[[ -2  -3  13 -20   2  -3]
 [-17  29 -42  68  37  -3]] | -3, -17

[-65 -32  -9 -49  46  21] | 21, -65

[ 68  43  20 -15  10  65] | 65, 68

[[-42 -26   0  -6  23   3]
 [ 68  -3 -59  47 -34 -33]] | 3, 68

[14 31 37 54 76  6  1] | 1, 14

[ 28 -20  56  35  -6] | -6, 28

[[  4 -18  25 -22 -29   3  40]
 [-26 -29  24 -34   1 -26 -36]
 [  8  12  14  37 -67  15   4]] | 40, 8

[ 66 -51  21 -61  18] | 18, 66

[[ 60 -36  26 -10 -33 -43]
 [ 24 -44   1 -58  -8   4]] | -43, 24
---
[-0.16  0.12 -0.12  0.01] | 0.01, -0.16

[-163.099   -2.485  -72.029  -48.269 -147.347  163.894] | 163.894, -163.099

[[  14.5 -159.4 -108.3  118.8  -69.7  101.2]
 [  38.4  -78.8 -137.2   36.0  -49.9  -69.2]] | 101.2, 38.4

[ 0.128 -0.077 -0.113  0.068  0.166 -0.066] | -0.066, 0.128

[ -52.8 -100.4  157.3   -1.5] | -1.5, -52.8

[ -48.079  -88.997  -11.993    8.246 -143.082  106.705   -9.721] | -9.721, -48.079

[ 0.03 -0.19  0.13 -0.15 -0.05] | -0.05, 0.03
---
[[ 35   7  66  -6  -3]
 [-28  18 -23  52 -29]] value -23

[[-14 -22   5  12 -15  18  16]
 [-18  17   8   4 -57   3  10]
 [  2   4  -9  -7   7  -3 -16]] value -9

[[-23  63 -19  22 -40 -10]
 [ 11  40   7  66  35 -40]] value 7

[[ 30 -37  17   0 -17]
 [-58 -36   7  46 -19]] value 7

[ 10 -44  13 -56 -16  21 -23] value 13

[[-28  47   4  36 -15  -4]
 [-50 -29  43 -25 -32 -55]] value 43

[ 74  14 -40  -7 -18] value -40

[ -9 -62 -10   1] value -10

[ 12 -40  -4  60] value -4

[ 43 -57 -16 -65  53 -58] value -16
---
[[ 0 60 60 60]
 [ 0  1 59 59]
 [-1 -1  0 40]] → -1

[[ -4  72  16  33   2]
 [ 11 -20   2  61 -48]] → 2

[[-15 -16  51 -25 -18  40 -13]
 [ 34  27 -35  41  22 -34  41]
 [ 20 -47 -16  49 -50 -27  61]] → -50

[[-19 -26 -19  57  -5]
 [-30 -15 -14  41 -19]
 [-27 -29 -20  60  -3]] → -20

[-24  43  20   7  45  62] → 7

[30 73 12  2] → 73

[ 29 -41  63   6] → -41
---
[[-26   7 -12  12 -59  -4]
 [-14 -44  25  28   4  34]
 [  0   8  -2   2   1   0]] >> 25

[[  6  69  62 -16  51   5]
 [ 34 -41 -56 -25   4 -23]
 [ 53  33  39  16 -18  20]] >> -56

[[-34  71  -1 -17  32]
 [-51  52  41 -54  51]
 [ 71 -73   6  70 -58]] >> 41

[[  6  26  40  44 -16]
 [ -7  63 -16  42 -16]
 [  2  64  44  51  33]] >> -16

[[ -7   0  35 -22  25 -44 -11]
 [  1 -17  17 -25  38 -54 -12]
 [  4   6 -37  20 -28  61 -12]] >> 17

[[ 23  30  39 -53  19]
 [ 52  44 -18 -33  -8]
 [-26  21   9 -26 -65]] >> -18

[[ 57  21  -6  50  34  58   7]
 [ 16 -38  30 -45  11 -66 -33]
 [ 56  51  18  44  55  49  33]] >> 30

[[ 17 -17  18 -13  75  47]
 [ 16 -38 -61  56 -38  45]
 [  7  -5  15 -12  42  20]] >> -61
---
((47, 33, 23, 61, 23, 50), (24, 38, 44, 32, 85, 58), (50, 49, 26, 26, 17, 52))	61
((82, 5, 49, 65, 46, 76), (43, 71, 69, 89, 63, 73))	65
(49, 11, 90, 17, 26, 33)	17
((7, 4, 2, 4, 2, 3), (7, 3, 3, 5, 2, 3))	4
((169, 174, 243, 164, 143, 148), (124, 252, 87, 245, 49, 137), (129, 150, 198, 179, 174, 112))	164
(138, 16, 200, 72, 70, 37)	72
(0, 17, 23, 37, 19, 91)	37
---
array([[-0.063,  0.019,  0.203, -0.089,  0.055],
       [-0.043,  0.018,  0.196, -0.076,  0.050],
       [-0.126,  0.033,  0.144, -0.134,  0.113]]) Answer: 0.019

array([[  21.046, -163.166, -208.072, -130.231],
       [ 154.480, -146.119, -126.263, -114.584]]) Answer: -163.166

array([ 158.057,  -59.134, -126.850,   29.828,  169.236]) Answer: -59.134

array([-0.169,  0.083, -0.128,  0.147]) Answer: 0.083

array([ 1.72,  1.88,  1.92, -1.40,  0.68,  0.56]) Answer: 1.88

array([ 0.05,  0.13, -0.04,  0.10,  0.07, -0.05, -0.14]) Answer: 0.13

array([[ 0.383,  1.261, -1.185,  0.039, -1.815],
       [-0.239,  0.781, -0.744,  0.109, -0.939],
       [-0.291, -0.118, -2.277,  1.744, -1.558]]) Answer: 1.261

array([[-132.364,  -21.388, -137.026, -111.371, -133.049,  144.831,
         168.017],
       [-124.394,   18.829, -130.194, -119.351, -104.436,  130.835,
         166.648],
       [ -79.452,  143.173,  -94.866,  -10.356,   36.571,  168.971,
         238.758]]) Answer: -21.388
---
-32   11    5   43   51   70   32 gives 43, 70

  4  -18  -15  -56    2 gives -15, 4

-72   -2  -60  -49   56  -67  -41 gives -49, 56

 58  -47    7   67  -59  -31   57 gives 67, 67

-20  -36  -12   57  -37 gives -12, 57

-22   58   23  -26  -18
-74    8  -12    5   45
-14   28  -28   65  -33
gives -12, 65
